Below are the code and all the weights of a small trained network. Each question names an input and a target symbol and asks about switching units off, where a switched-off unit gives its printed mean instead of its output.

import numpy as np


def w(rows, s, z=0):
    codes = np.array(rows[::2]) - 128.0
    scale = np.full(codes.shape[1], s)
    scale[-1] = z or s
    return codes * scale


def norm(h):
    return h / np.sqrt((h * h).mean(-1, keepdims=True) + 1e-5)


def f(y):
    return np.maximum(y, 0)


def softmax(a):
    e = np.exp(a - a.max(-1, keepdims=True))
    return e / e.sum(-1, keepdims=True)


def log_softmax(a):
    a = a - a.max(-1, keepdims=True)
    return a - np.log(np.exp(a).sum(-1, keepdims=True))


def net(x, mask):
    ids = ['αβγδεζηθμξσψω'.index(c) for c in x.split()]
    T = len(ids)
    res = E[ids] + P[:T]
    u = 0
    for l in range(2):
        r = norm(res)
        for j in range(2):
            rows = slice(4 * j, 4 * j + 4)
            q, k, v = (r @ M[l][rows].T for M in (Q, K, V))
            z = softmax(np.where(np.tri(T) > 0, q @ k.T / 4**0.5, -1e9)) @ v
            o = O[l][rows]
            res = res + np.where(mask[u + j], z, o[:, -1]) @ o[:, :-1]
        u += 2
        y = f(norm(res) @ A[l][:, :-1].T + A[l][:, -1])
        res = res + np.where(mask[u : u + 4], y, B[l][:, -1]) @ B[l][:, :-1]
        u += 4
    return log_softmax(norm(res)[-1] @ U[:, :-1].T + U[:, -1])


Q, K, V, O, A, B = {}, {}, {}, {}, {}, {}
E = w([
[143,179,156,156,127,82,157,143],'α',
[144,150,104,115,122,170,155,136],'β',
[85,203,174,253,200,222,133,172],'γ',
[147,94,161,134,73,129,114,95],'δ',
[105,125,121,138,188,105,127,146],'ε',
[129,150,142,139,102,117,166,166],'ζ',
[113,139,107,114,172,148,155,146],'η',
[148,176,90,135,163,138,135,129],'θ',
[183,172,115,155,86,138,138,131],'μ',
[128,106,158,158,127,78,107,125],'ξ',
[117,106,138,112,155,121,102,77],'σ',
[151,189,151,125,104,123,158,78],'ψ',
[95,89,153,118,149,116,143,142],'ω',
],0.012)
P = w([
[104,123,63,68,98,113,85,159],'0',
[180,30,26,92,120,93,151,139],'1',
[133,61,58,146,126,120,178,86],'2',
[63,115,53,138,84,117,151,80],'3',
[85,195,121,64,110,159,56,156],'4',
[154,126,176,115,164,168,137,119],'5',
[241,47,134,118,183,129,184,131],'6',
[171,23,74,175,151,118,249,55],'7',
[66,110,99,183,119,166,175,48],'8',
[53,197,137,117,114,188,91,105],'9',
[185,141,222,126,198,217,124,124],'10',
[204,100,183,137,195,143,199,73],'11',
[164,83,117,182,177,89,254,38],'12',
[65,131,114,203,136,154,195,39],'13',
],0.0062)
Q[0] = w([
[124,173,116,141,210,164,176,138],'0.h0',
[146,131,119,120,192,123,142,158],'0.h0',
[103,137,161,201,138,133,148,113],'0.h0',
[175,94,174,131,108,109,108,79],'0.h0',
[192,143,249,178,198,229,151,86],'0.h1',
[172,59,126,201,167,125,233,83],'0.h1',
[51,132,91,217,109,144,189,51],'0.h1',
[67,165,203,180,135,212,78,159],'0.h1',
],0.012)
K[0] = w([
[145,127,104,199,164,189,143,129],'0.h0',
[154,120,104,146,183,131,109,221],'0.h0',
[117,118,188,182,151,99,115,86],'0.h0',
[153,93,161,66,117,89,174,82],'0.h0',
[146,83,123,230,156,165,189,92],'0.h1',
[52,178,166,206,133,196,120,77],'0.h1',
[158,173,243,152,179,224,57,171],'0.h1',
[255,65,155,126,197,120,211,88],'0.h1',
],0.011)
V[0] = w([
[152,79,113,115,144,109,107,115],'0.h0',
[123,147,120,121,117,101,77,74],'0.h0',
[131,153,94,154,141,193,102,127],'0.h0',
[88,134,142,194,99,140,104,148],'0.h0',
[130,83,171,133,2,144,165,184],'0.h1',
[164,118,151,126,130,35,76,46],'0.h1',
[80,61,167,43,148,131,161,106],'0.h1',
[72,101,151,160,164,87,95,163],'0.h1',
],0.0098)
O[0] = w([
[130,121,88,147,73,162,138,113,145],'0.h0',
[143,96,128,108,154,195,142,101,99],'0.h0',
[156,99,191,167,90,93,148,145,127],'0.h0',
[226,93,177,132,180,121,163,188,115],'0.h0',
[10,115,165,254,89,103,163,86,107],'0.h1',
[107,128,79,116,238,140,190,84,3],'0.h1',
[159,103,151,69,93,17,203,86,23],'0.h1',
[49,96,177,25,108,200,207,194,119],'0.h1',
],0.0077,0.0028)
A[0] = w([
[136,173,128,132,156,127,116,177,254],'0.n0',
[109,79,183,111,99,162,14,254,104],'0.n1',
[160,154,136,110,137,137,138,251,127],'0.n2',
[40,100,60,88,157,53,182,92,206],'0.n3',
],0.0053,0.0027)
B[0] = w([
[122,51,58,74,138,139,179,119,214],'0.n0',
[156,124,149,175,236,62,174,2,253],'0.n1',
[156,75,198,171,203,114,122,183,211],'0.n2',
[228,116,186,130,159,117,191,63,217],'0.n3',
],0.0073,0.0047)
Q[1] = w([
[154,112,133,138,88,157,187,160],'1.h0',
[217,140,180,183,141,139,145,61],'1.h0',
[103,104,127,168,121,161,121,150],'1.h0',
[113,109,65,167,113,79,129,87],'1.h0',
[171,70,215,161,165,198,145,96],'1.h1',
[49,122,5,88,83,75,165,96],'1.h1',
[151,75,133,135,143,137,169,96],'1.h1',
[79,211,127,59,143,112,90,147],'1.h1',
],0.011)
K[1] = w([
[100,26,176,59,135,179,135,132],'1.h0',
[204,155,226,187,133,185,146,111],'1.h0',
[104,160,98,83,71,111,93,50],'1.h0',
[63,201,163,93,190,96,76,162],'1.h0',
[204,244,173,165,132,186,179,166],'1.h1',
[13,50,147,74,169,79,47,168],'1.h1',
[125,211,245,157,171,79,167,164],'1.h1',
[116,2,97,136,109,146,110,103],'1.h1',
],0.008)
V[1] = w([
[138,17,131,128,121,141,135,130],'1.h0',
[91,163,99,79,125,115,108,41],'1.h0',
[145,102,255,132,177,172,114,141],'1.h0',
[129,217,141,162,151,93,134,153],'1.h0',
[115,127,137,182,196,46,128,219],'1.h1',
[73,112,137,94,126,122,85,112],'1.h1',
[134,52,52,139,121,99,169,145],'1.h1',
[103,166,174,86,158,96,142,125],'1.h1',
],0.0085)
O[1] = w([
[155,165,228,89,207,112,64,102,201],'1.h0',
[98,122,81,90,78,4,138,130,82],'1.h0',
[109,210,186,200,180,135,199,140,253],'1.h0',
[109,86,68,178,79,181,159,177,110],'1.h0',
[110,198,172,73,171,23,66,157,222],'1.h1',
[193,41,122,139,77,90,224,151,36],'1.h1',
[132,43,155,150,114,178,2,163,133],'1.h1',
[96,144,89,124,106,69,171,191,135],'1.h1',
],0.0069,0.0042)
A[1] = w([
[156,70,229,113,59,149,104,82,253],'1.n0',
[15,141,144,220,114,112,172,101,141],'1.n1',
[50,174,51,126,159,200,107,92,170],'1.n2',
[98,97,186,16,158,160,254,126,137],'1.n3',
],0.0073,0.004)
B[1] = w([
[64,241,137,117,156,59,155,206,250],'1.n0',
[185,16,235,36,188,196,51,131,253],'1.n1',
[2,220,159,78,192,97,189,192,221],'1.n2',
[131,105,104,251,17,221,137,153,223],'1.n3',
],0.0072,0.0052)
U = w([
[87,65,221,135,72,122,51,206,122],'α',
[168,165,91,242,61,57,86,129,253],'β',
[137,129,115,162,120,116,133,160,78],'γ',
[173,84,165,47,86,211,125,207,150],'δ',
[208,114,76,78,187,173,11,112,103],'ε',
[123,56,176,127,169,67,151,7,107],'ζ',
[106,125,74,227,125,231,43,118,104],'η',
[126,166,2,210,162,33,156,80,145],'θ',
[175,187,155,29,88,3,99,146,129],'μ',
[102,130,102,216,92,231,218,105,115],'ξ',
[87,147,134,147,20,36,232,134,120],'σ',
[28,184,90,73,191,114,160,166,152],'ψ',
[216,120,59,64,126,111,220,58,135],'ω',
],0.0071,0.0025)

Each question gives the input, a string of symbols that net reads in full, and the target symbol t.
The units are the heads (4 rows each of Q, K, V and O) and the neurons (one row each of A and B). Each row of codes is followed by its name. A weight is (code - 128) times the scale printed after its matrix; where a second scale follows, it is the last column's (O, A, B and U).
mask holds one flag per unit, layer by layer, with each layer's heads first. A switched-off unit (its flag False) gives its mean, the last column of its rows in O or B, instead of its output. The means were averaged over made-up inputs and are rounded, as every weight is.
A unit's drop is (log p(t) with every unit on - log p(t) with that unit switched off) / (log p(t) with every unit on - log p(t) with every unit switched off).
The circuit of an input: a set's keep is (log p(t) with only the set's units on - log p(t) with every unit switched off) / (log p(t) with every unit on - log p(t) with every unit switched off). Starting from all 12 units, units are removed one at a time, each time the one whose removal leaves the highest keep (on an exact tie, the one counted first), for as long as the keep stays at least 0.8.
units of the circuit, in order: the units of the circuit, biggest drop first
top k neurons: the k neurons with the biggest drops, biggest first
k most important neurons of layer l: the k neurons of layer l with the biggest drops, biggest first
drop of u: that unit's drop, to one decimal
input ε δ η α σ, target ζ: units of the circuit, in order : (0.h1; 1.n1)
input θ δ ω α α, target ζ: units of the circuit, in order : (0.h1; 1.n1)
input α ζ ζ δ β η, target α: units of the circuit, in order : (0.h1; 1.n1; 0.n1)
input θ δ δ δ ζ η δ μ, target α: units of the circuit, in order : (0.h1; 1.n1)
input α θ α ε α σ ψ, target δ: units of the circuit, in order : (0.h1; 1.n3)
input σ σ σ ω σ σ θ θ δ, target ω: units of the circuit, in order : (0.h1)
input α δ δ ε ψ δ ε ζ, target θ: units of the circuit, in order : (0.h1; 1.h0; 0.h0)
input δ ξ α β δ ε σ α μ, target δ: units of the circuit, in order : (0.h1; 1.n3)
input σ β ψ α δ α, target θ: units of the circuit, in order : (0.h1; 1.h0)
input σ α η η δ δ, target μ: units of the circuit, in order : (0.h1; 1.n0)
input η ξ ε δ μ, target ξ: units of the circuit, in order : (0.h1; 1.n3)
input β ψ η μ η α θ δ α μ, target ε: 2 most important neurons of layer 1 : (1.n3; 1.n0)
input α ω σ δ θ, target σ: units of the circuit, in order : (0.h1; 1.n3)
input σ θ η σ η, target ε: units of the circuit, in order : (0.h1)
input δ ε α α σ η δ ξ α α α, target ξ: top 4 neurons : (1.n3; 0.n1; 0.n2; 1.n0)
input σ σ δ σ ξ δ θ β, target ξ: top 2 neurons : (1.n3; 0.n3)
input α ω η δ η σ δ α, target μ: top 2 neurons : (1.n0; 1.n3)
input δ δ ζ η ξ ψ, target α: top 2 neurons : (1.n1; 0.n1)
input α ψ β, target ψ: 2 most important neurons of layer 1 : (1.n2; 1.n3)
input ε δ α θ ζ α η ε η ε β, target δ: most important neuron of layer 1 : (1.n3)
input α ε δ ψ ε η, target ζ: top 2 neurons : (1.n1; 0.n3)
input ζ β δ δ δ α μ δ δ β δ, target ζ: top 2 neurons : (1.n1; 0.n2)
input α δ δ σ, target ψ: top 2 neurons : (1.n2; 0.n1)
input η η ψ α σ δ, target θ: drop of 1.n1 : 0.2
input δ η ε θ σ ω δ ω η δ ε, target σ: drop of 0.h1 : 1.1
